cp-qq: [96 -22 -55 -36 -7 -168 12 19 63 64 46 -107 104 60 146 -10 37 -118 -4 48 -268 124 197 -1 -63 61 -89 87 -190 37 69 -169 -64]
cp-qq: [158 -34 12 47 29 -106 -34 33 -222 -30 82 7 64 -9 53 -19 -85 -95 15 -78 73 -55 -70 -8 -39 51 92 29 87 -89 122 -110 16]
zm-rq: [-60 63 69 -281 -82 73 -15 -60 263 -28 -82 -101 11 -50 162 -84 27 163 -17 94 -288 218 85 128 44 -84 -179 -85 -161 192 -97 102 -26]
md-tb: [-84 26 -14 103 71 81 49 -40 -47 -23 12 134 -50 -62 -81 30 66 30 61 38 185 -218 -25 -114 50 -162 -49 76 134 -103 29 27 -3]
nr-zz: [75 -85 206 80 109 -380 -98 -83 -258 -46 105 67 -143 312 -97 -104 92 5 -248 -1 150 -174 -80 -66 -106 -116 216 129 226 -118 -249 -40 10]
cp-qq: [53 -91 91 -271 155 382 96 32 36 -205 -172 -23 -80 -343 198 -30 -198 248 91 1 56 95 -169 24 37 -96 -123 -97 -217 120 -71 205 109]
zm-rq: [31 42 -3 -146 60 -226 -16 105 80 82 -18 -124 -26 75 112 -144 40 77 -147 126 -246 215 83 64 -59 56 -198 181 -216 96 12 -22 -65]
cp-qq: [5 -147 89 -174 185 23 68 -5 -23 -134 -50 -58 -82 -123 151 -111 -65 236 -31 103 -63 20 -11 -68 -22 -257 -85 76 -128 95 -201 34 19]
md-tb: [-82 256 -130 -251 -47 77 196 34 161 98 -90 -110 110 -129 58 60 291 -23 -149 120 -18 85 109 -8 78 -299 -275 37 -108 182 196 161 -12]
zm-rq: [-17 -31 41 51 -37 -23 -71 -6 -128 -76 129 114 85 25 -47 -63 -131 -22 131 -118 101 -19 -120 102 25 86 211 -147 274 -84 -6 22 40]
cp-qq: [-197 67 146 -216 5 253 32 -74 293 -102 -91 100 -8 -99 105 -164 50 235 30 91 -39 243 -56 19 118 -171 -222 -32 1 80 -174 305 46]
zm-rq: [95 -96 -162 121 64 56 50 -12 -163 10 43 -65 4 -40 -172 191 -54 -102 143 -173 160 -293 -4 17 -78 176 219 -121 -25 -31 93 -58 51]
qm-tc: [279 -94 -45 -18 0 91 56 -121 -202 -56 46 40 66 -68 79 172 -94 -172 140 -161 135 -240 -80 -47 -98 55 147 -143 41 -130 141 -160 68]
md-tb: [-14 168 197 -123 -184 140 -184 61 91 -81 -53 181 21 -97 169 -168 -251 109 74 -5 -60 284 -201 211 165 106 -69 -139 169 -33 62 96 -5]
zm-rq: [-11 31 63 80 -28 176 -30 -54 46 -26 -52 147 -53 29 -107 62 -38 -27 58 -112 201 -48 -110 8 41 129 101 -104 84 -94 -52 125 70]
zm-rq: [119 43 41 320 -101 67 -115 6 -3 115 -156 200 -254 166 -176 250 -100 -181 -60 -61 197 -198 -71 -72 -12 300 137 -3 -32 -220 -4 -158 -25]
nr-zz: [-29 -178 221 187 37 -66 -159 -143 74 -69 68 161 -52 182 58 -213 -60 81 51 20 -72 113 -13 -164 -24 61 -23 173 98 -196 -277 -66 -7]
cp-qq: [132 152 50 -416 -32 282 57 -4 226 -26 -161 30 44 -192 265 -78 -101 133 48 -19 -71 297 -146 141 38 83 -280 -103 -199 75 119 209 77]
qm-tc: [-209 12 246 18 -25 130 -124 -93 189 -189 91 110 123 33 40 -209 54 34 136 -49 -56 268 7 102 126 66 2 -80 150 5 -157 303 59]
qm-tc: [-165 36 -29 -161 -1 -142 123 48 42 0 13 -54 1 54 -3 24 160 12 -163 163 -96 42 104 56 6 -295 25 -63 25 176 -127 52 -43]
cp-qq: [-31 25 8 -227 30 -68 64 112 -13 -2 -26 -28 5 -62 128 -146 -42 149 -132 120 -59 211 -104 34 0 -166 -118 46 6 93 -25 54 -4]
cp-qq: [-79 -133 115 -20 159 -167 30 -17 -174 -118 78 5 -73 104 -82 -97 58 106 -135 24 135 -81 -70 -36 -49 -219 183 22 159 28 -272 103 48]
nr-zz: [12 96 -162 -190 -11 19 139 130 51 72 -8 -96 166 -151 135 -19 20 -29 -1 53 -102 195 42 38 17 -61 -173 17 -114 111 216 10 -11]
md-tb: [-139 -128 164 -121 31 63 -101 -5 -44 -213 76 54 -37 -53 17 -188 -205 240 125 -25 -29 101 -190 203 28 30 152 -209 193 62 -222 179 52]
md-tb: [52 -26 -49 -41 -24 106 54 -94 -13 -3 -31 -91 31 -56 -33 94 46 -1 8 -79 68 -109 8 -48 -15 -80 53 -82 -25 49 -5 17 48]
md-tb: [-146 -10 333 -423 115 173 41 -35 21 -317 -126 83 -223 -100 102 -93 -24 318 -151 117 91 66 -234 206 62 -340 61 -257 70 211 -384 417 102]
zm-rq: [-86 -202 -95 138 115 40 100 -66 -226 -94 159 -73 120 -34 -207 26 56 -18 97 -165 266 -199 -55 -107 -48 -105 290 -88 219 -4 -93 91 113]
md-tb: [-14 80 -323 -240 -50 5 203 93 72 122 42 -227 239 -129 16 94 76 -73 66 -30 -143 93 130 137 -31 -1 -39 -152 -140 218 234 19 2]
md-tb: [285 -90 82 184 150 -200 -61 39 -225 -29 105 76 49 113 109 -30 -57 -253 15 -101 63 -18 7 -96 -110 248 56 207 -60 -228 132 -173 21]
qm-tc: [44 -161 224 197 81 -292 -117 -17 -216 -134 161 149 23 193 59 -135 -84 -86 -35 -7 25 -14 26 -90 -9 -105 247 96 234 -157 -226 -157 -14]
nr-zz: [33 -28 -227 -169 88 -31 167 121 -37 88 -15 -197 22 -66 -34 69 39 4 -52 5 -30 32 -7 66 -121 82 -36 -25 -205 147 116 38 25]
qm-tc: [-170 5 -72 -145 86 155 220 117 -55 -98 -55 -69 4 -198 -34 111 98 25 -83 86 142 -16 -32 16 49 -308 43 -129 -9 200 -24 203 53]
nr-zz: [-52 62 -200 -320 -43 307 193 3 130 -38 -23 -166 185 -273 53 115 40 9 173 -70 -57 78 6 186 17 4 -60 -302 -131 234 187 216 79]
nr-zz: [112 14 7 83 -110 4 -181 4 106 86 -42 24 -6 -53 151 -118 -238 104 139 22 -240 104 34 -23 44 177 -199 138 -93 -103 107 -251 -99]
nr-zz: [-53 -60 126 -41 23 188 -11 -109 -25 -141 -14 110 -89 10 -107 24 -31 74 47 -108 220 -87 -195 65 -1 36 180 -209 154 -26 -177 226 114]
zm-rq: [-35 28 -123 118 -101 -52 -16 -45 156 163 -41 -94 -47 133 -130 137 119 -84 -33 20 -131 -66 178 -24 -40 126 -21 19 -146 31 1 -109 -70]
zm-rq: [-223 142 -130 60 -201 55 1 -1 233 147 20 -25 127 63 -138 6 148 -55 16 6 -72 165 82 42 79 68 -58 -63 86 60 66 92 -33]
zm-rq: [43 117 -223 338 -106 97 55 48 -27 227 -108 163 -152 74 -276 385 38 -282 3 -36 271 -350 0 -118 -15 208 79 -5 1 -203 223 -192 -49]
md-tb: [-12 37 -337 -77 -115 -82 100 -11 138 194 56 -275 159 -36 -8 137 135 -94 96 42 -333 -43 285 64 -73 57 -125 -43 -217 168 232 -190 -103]
cp-qq: [-5 255 47 -280 -76 331 59 46 248 7 -290 68 -87 -301 204 16 -75 221 -37 142 -23 107 -39 13 200 -276 -354 -2 -171 112 88 111 -25]
md-tb: [48 132 -29 153 -67 69 -92 103 30 76 -73 191 -86 -56 -1 71 -186 -48 125 15 24 -77 -22 43 89 192 -73 36 -4 -153 191 -145 -77]
nr-zz: [-83 -97 234 387 117 -279 -154 -56 21 -16 35 101 -143 283 -60 -108 143 -42 -149 123 -45 -56 223 -255 21 -107 0 372 -2 -152 -296 -131 -91]
nr-zz: [-78 188 -134 -114 -154 270 171 71 13 21 -70 172 28 -164 -20 245 18 -160 42 37 194 -59 -145 90 77 -84 7 -273 153 -1 236 81 21]
nr-zz: [73 61 -212 94 -48 -256 35 113 -123 201 95 -102 139 27 20 -28 68 -131 -77 58 -79 23 81 -110 -50 -17 -125 229 20 -53 286 -254 -92]
md-tb: [-82 103 -228 183 -83 78 22 101 43 143 -29 50 -68 -6 -227 250 -13 -150 125 -19 54 -203 53 106 13 267 60 -112 -34 -34 209 -69 -62]
md-tb: [-238 -54 -46 -103 -2 163 77 -54 -10 -109 40 -123 2 -63 -214 53 111 109 27 -65 122 -80 -91 141 3 -75 190 -284 133 197 -134 307 92]
zm-rq: [38 -70 -39 6 -28 256 -33 -43 85 27 -129 -83 -93 -117 -36 18 -115 155 60 -69 26 23 -123 -47 -24 167 -86 -18 -147 13 -9 43 47]
zm-rq: [-30 -21 100 24 -113 101 -138 -84 79 -19 -35 -46 -74 25 -5 -56 -5 72 -14 -5 -80 96 -97 31 -14 155 -69 -26 -1 2 -34 57 3]
qm-tc: [-326 -166 -33 -162 23 189 83 -83 258 -117 105 -202 208 -125 56 -229 133 209 142 49 -246 363 66 8 9 -97 -151 -64 -37 232 -177 288 58]
cp-qq: [-14 -130 84 -7 71 -186 -49 79 -38 -39 88 -19 76 7 205 -282 -95 109 -40 121 -198 290 1 -98 -19 -93 -131 227 12 -22 -85 -110 -44]
qm-tc: [-125 63 -98 -556 -64 599 195 33 304 -77 -236 -135 40 -478 206 -62 -128 388 103 55 -74 362 -250 142 84 -126 -344 -267 -208 307 55 379 114]
md-tb: [-55 -105 -29 -37 114 113 38 -9 -213 -189 133 -39 78 -174 -84 1 -74 59 207 -136 160 -190 -108 130 5 -14 208 -205 169 52 33 154 90]
zm-rq: [94 -18 -3 68 21 -197 -46 180 -180 30 33 13 24 -29 122 -99 -169 -19 -65 69 -53 100 -33 -42 5 -26 -19 162 30 -60 100 -215 -66]
md-tb: [158 -250 369 -39 121 -71 -194 -40 -179 -251 68 107 9 27 230 -370 -351 225 19 -110 25 257 -244 -37 -6 0 157 52 165 -119 -331 16 102]
cp-qq: [174 -63 38 34 17 40 -85 -35 63 52 -73 -12 -59 85 -1 -28 -129 24 16 -135 3 90 -65 -13 -74 323 12 37 -168 -77 -54 -13 53]
md-tb: [62 82 76 121 -35 -127 -55 49 -18 56 -65 47 -89 101 23 63 53 -125 -164 82 -11 -19 76 -69 22 -33 -32 135 -54 -56 22 -125 -68]
cp-qq: [-17 -140 91 -59 35 -59 -74 -121 45 -102 144 -95 149 36 104 -218 8 85 111 -56 -187 168 50 19 -40 39 -13 16 24 31 -116 54 32]
nr-zz: [-138 151 120 -281 29 472 44 -87 241 -149 -144 136 -47 -240 26 -70 -8 263 145 -42 168 77 -199 136 148 -46 -184 -181 17 69 -31 464 124]
zm-rq: [-48 144 -104 95 -72 91 81 -107 183 116 -66 58 -45 89 -149 272 249 -201 12 11 50 -230 191 -38 15 16 -35 -47 -89 -27 77 3 -34]
qm-tc: [-34 -171 -186 158 115 205 95 61 -95 -34 0 -61 -11 -199 -117 140 -122 10 211 -73 114 -190 -6 -69 -27 90 90 -51 -92 1 60 -42 35]
qm-tc: [151 -44 122 -29 -9 -168 -97 -13 -121 -26 39 100 -22 93 113 -109 -168 34 -33 -17 -19 25 -91 8 -29 -2 82 25 118 -109 -76 -146 -11]
nr-zz: [113 -3 -399 117 32 225 182 95 -167 125 -23 -167 77 -219 -230 337 -18 -187 169 -211 259 -310 -25 -6 -70 242 121 -133 -138 20 382 -36 70]
nr-zz: [105 -65 229 -34 56 -341 -181 -61 39 -31 101 -13 79 151 273 -375 -50 138 -62 83 -317 260 130 -82 -3 -96 -167 313 -18 -61 -162 -159 -73]
qm-tc: [-34 131 57 -170 -36 29 42 38 21 -45 -37 108 -13 -42 69 16 1 7 -43 65 31 29 -56 112 68 -138 -15 -111 83 39 19 87 -2]
cp-qq: [-158 -33 -163 -29 11 299 145 -12 54 -18 -101 -99 -88 -168 -207 226 50 77 70 -29 143 -206 -22 34 14 -55 84 -221 -75 157 -35 165 54]
qm-tc: [85 54 -12 -258 -42 -55 18 41 37 5 0 -62 69 -76 221 -81 -57 47 -8 78 -218 171 -3 112 -20 -29 -157 -21 -86 83 111 -52 -36]
nr-zz: [71 99 77 -237 -22 271 28 -33 81 -116 -71 83 99 -214 167 -38 -134 86 144 -93 60 101 -101 105 114 -55 -53 -171 11 33 60 167 84]
cp-qq: [-182 -111 -74 91 9 113 48 9 -113 -81 50 -156 51 -89 -220 59 40 45 24 -99 156 -95 -35 9 28 -94 246 -166 125 144 -100 155 73]
qm-tc: [-67 36 2 189 -86 -108 -115 -50 172 102 71 54 88 136 1 -107 47 -49 79 25 -177 111 171 -71 45 104 -113 161 24 -102 9 -118 -83]
qm-tc: [-159 -56 -2 42 -8 164 51 -137 223 -2 -38 -50 -15 3 -35 22 197 35 17 69 -74 34 111 -135 -1 -79 -147 47 -103 47 -119 98 3]
qm-tc: [-10 -50 -131 125 8 -214 -19 19 -96 66 204 -33 175 65 -27 -87 13 -89 120 -33 -90 -16 96 -14 -45 80 32 90 120 -74 128 -153 -48]
qm-tc: [-31 -220 -67 350 174 -107 51 -23 -244 -54 93 38 -142 112 -264 242 49 -167 59 -39 198 -476 108 -120 -100 3 334 -6 46 -102 -129 -151 -9]
nr-zz: [-14 107 -198 -127 -36 172 82 48 94 52 -9 -148 161 -236 47 29 20 15 155 -32 -92 51 65 84 49 49 -182 -48 -135 122 287 61 -1]
zm-rq: [92 156 -109 30 -100 -39 33 93 144 184 -163 61 -91 2 79 188 -40 -107 -59 141 -143 -49 181 -42 46 -27 -153 82 -222 -22 130 -272 -135]
cp-qq: [171 19 -74 349 -187 -69 -252 -69 80 204 17 15 -23 167 -82 65 -123 -159 161 -124 -161 -77 99 -18 -46 529 -27 101 -86 -221 194 -325 -99]
[-23 -45 86 288 -159 -109 -227 13 -22 17 66 72 0 85 22 -69 -156 -56 69 27 -160 56 43 -28 55 129 50 65 133 -128 -3 -253 -107] => nr-zz
[-103 211 -240 -169 -90 271 234 23 182 105 -146 -117 32 -176 -84 294 247 -106 -35 49 53 -82 96 51 49 -117 -142 -164 -181 198 225 163 9] => qm-tc
[-64 92 -80 103 -70 8 -11 24 103 109 -48 -61 3 67 -162 93 87 -66 -40 -49 23 -13 99 22 39 98 46 -19 -61 50 19 43 -11] => qm-tc
[-251 162 120 220 -136 -59 -49 29 74 66 -101 111 -238 252 -266 169 289 -157 -331 153 150 -61 6 -20 60 -71 80 2 127 3 -138 124 -57] => md-tb
[-5 -57 -78 180 -64 -23 -8 -80 187 142 -16 -213 118 73 14 -15 198 -92 -67 16 -197 163 249 -250 -29 19 -182 243 -231 30 4 -114 -40] => qm-tc
[201 101 -37 -103 -157 -82 -20 11 46 87 51 15 192 63 198 9 -31 -240 27 -55 -170 223 27 89 -44 216 -58 -53 -40 -59 240 -137 -17] => md-tb
[-304 19 -213 -78 -10 168 277 -122 24 19 -30 -174 -15 -73 -322 256 387 49 -117 42 233 -336 76 -85 17 -479 120 -199 111 245 -124 235 53] => md-tb
[-62 85 -143 -163 62 242 272 80 -80 -26 -157 -53 -117 -84 -283 384 141 -101 -146 -103 416 -249 -119 133 -15 -83 297 -364 -51 202 -27 329 146] => cp-qq
[68 -45 70 -60 95 -152 35 69 -60 -45 -2 -58 58 -47 202 -112 -18 32 -110 104 -113 120 108 -114 22 -268 -80 180 -89 49 -60 -111 -35] => cp-qq
[-174 -174 100 -215 87 -16 6 22 113 -154 11 -228 23 -70 122 -212 -15 266 -44 106 -287 295 67 81 -5 -159 -37 -34 -147 283 -300 162 13] => cp-qq
[162 -216 212 96 172 -180 -95 -108 -181 -110 25 89 -193 170 27 -61 -91 65 -67 -11 64 -184 -53 -121 -116 -23 144 124 16 -152 -280 -131 16] => zm-rq
[-124 143 8 45 -58 -43 76 33 -11 33 -40 136 -90 73 -91 157 175 -132 -160 135 128 -137 28 -24 57 -227 32 -27 135 -12 2 12 -50] => md-tb
[-217 97 -229 -178 -28 528 269 -23 139 -7 -94 -79 111 -271 -220 179 172 41 96 -139 336 -5 -167 45 63 -46 -2 -304 27 178 116 468 180] => nr-zz
[228 51 -72 42 -81 80 -40 -104 -14 116 -81 77 -100 35 -51 172 -90 -62 70 -114 100 -245 -70 -18 -60 206 13 -50 -42 -155 134 -159 2] => qm-tc
[121 -180 89 -106 143 5 -46 -41 -35 -107 54 14 61 -84 194 -257 -235 223 152 -59 -77 137 -87 -47 -36 20 -60 92 -26 -62 -115 -30 51] => md-tb
[92 15 -99 -433 75 483 221 38 123 -92 -230 -135 -26 -355 103 155 -108 148 78 -92 91 84 -169 154 -13 47 -85 -298 -336 238 67 309 158] => cp-qq
[-13 93 -27 -205 -86 98 89 -4 171 69 -205 38 -209 -30 64 169 14 77 -128 190 -99 -50 6 32 -3 -155 -143 -90 -164 93 -58 -52 -66] => zm-rq
[87 -90 37 -124 141 193 88 30 -181 -170 -31 11 -4 -225 65 14 -149 90 72 -86 211 -79 -181 6 6 -102 91 -109 18 24 -2 116 112] => zm-rq
[78 -161 163 232 92 -65 -123 -53 -186 -98 140 137 86 91 -5 -210 -123 -11 70 -162 197 58 -145 -157 -11 94 152 139 242 -235 -107 -9 85] => nr-zz
[24 -34 -37 338 41 -203 -55 166 -313 33 36 79 -198 134 -230 216 -41 -230 -98 12 193 -312 -41 18 -63 168 277 17 92 -123 75 -184 -61] => nr-zz
[-43 119 -106 204 -176 -188 -95 3 141 211 19 11 -13 187 -77 89 98 -162 -17 90 -214 -40 220 -4 6 142 -80 98 -36 -63 118 -245 -156] => cp-qq
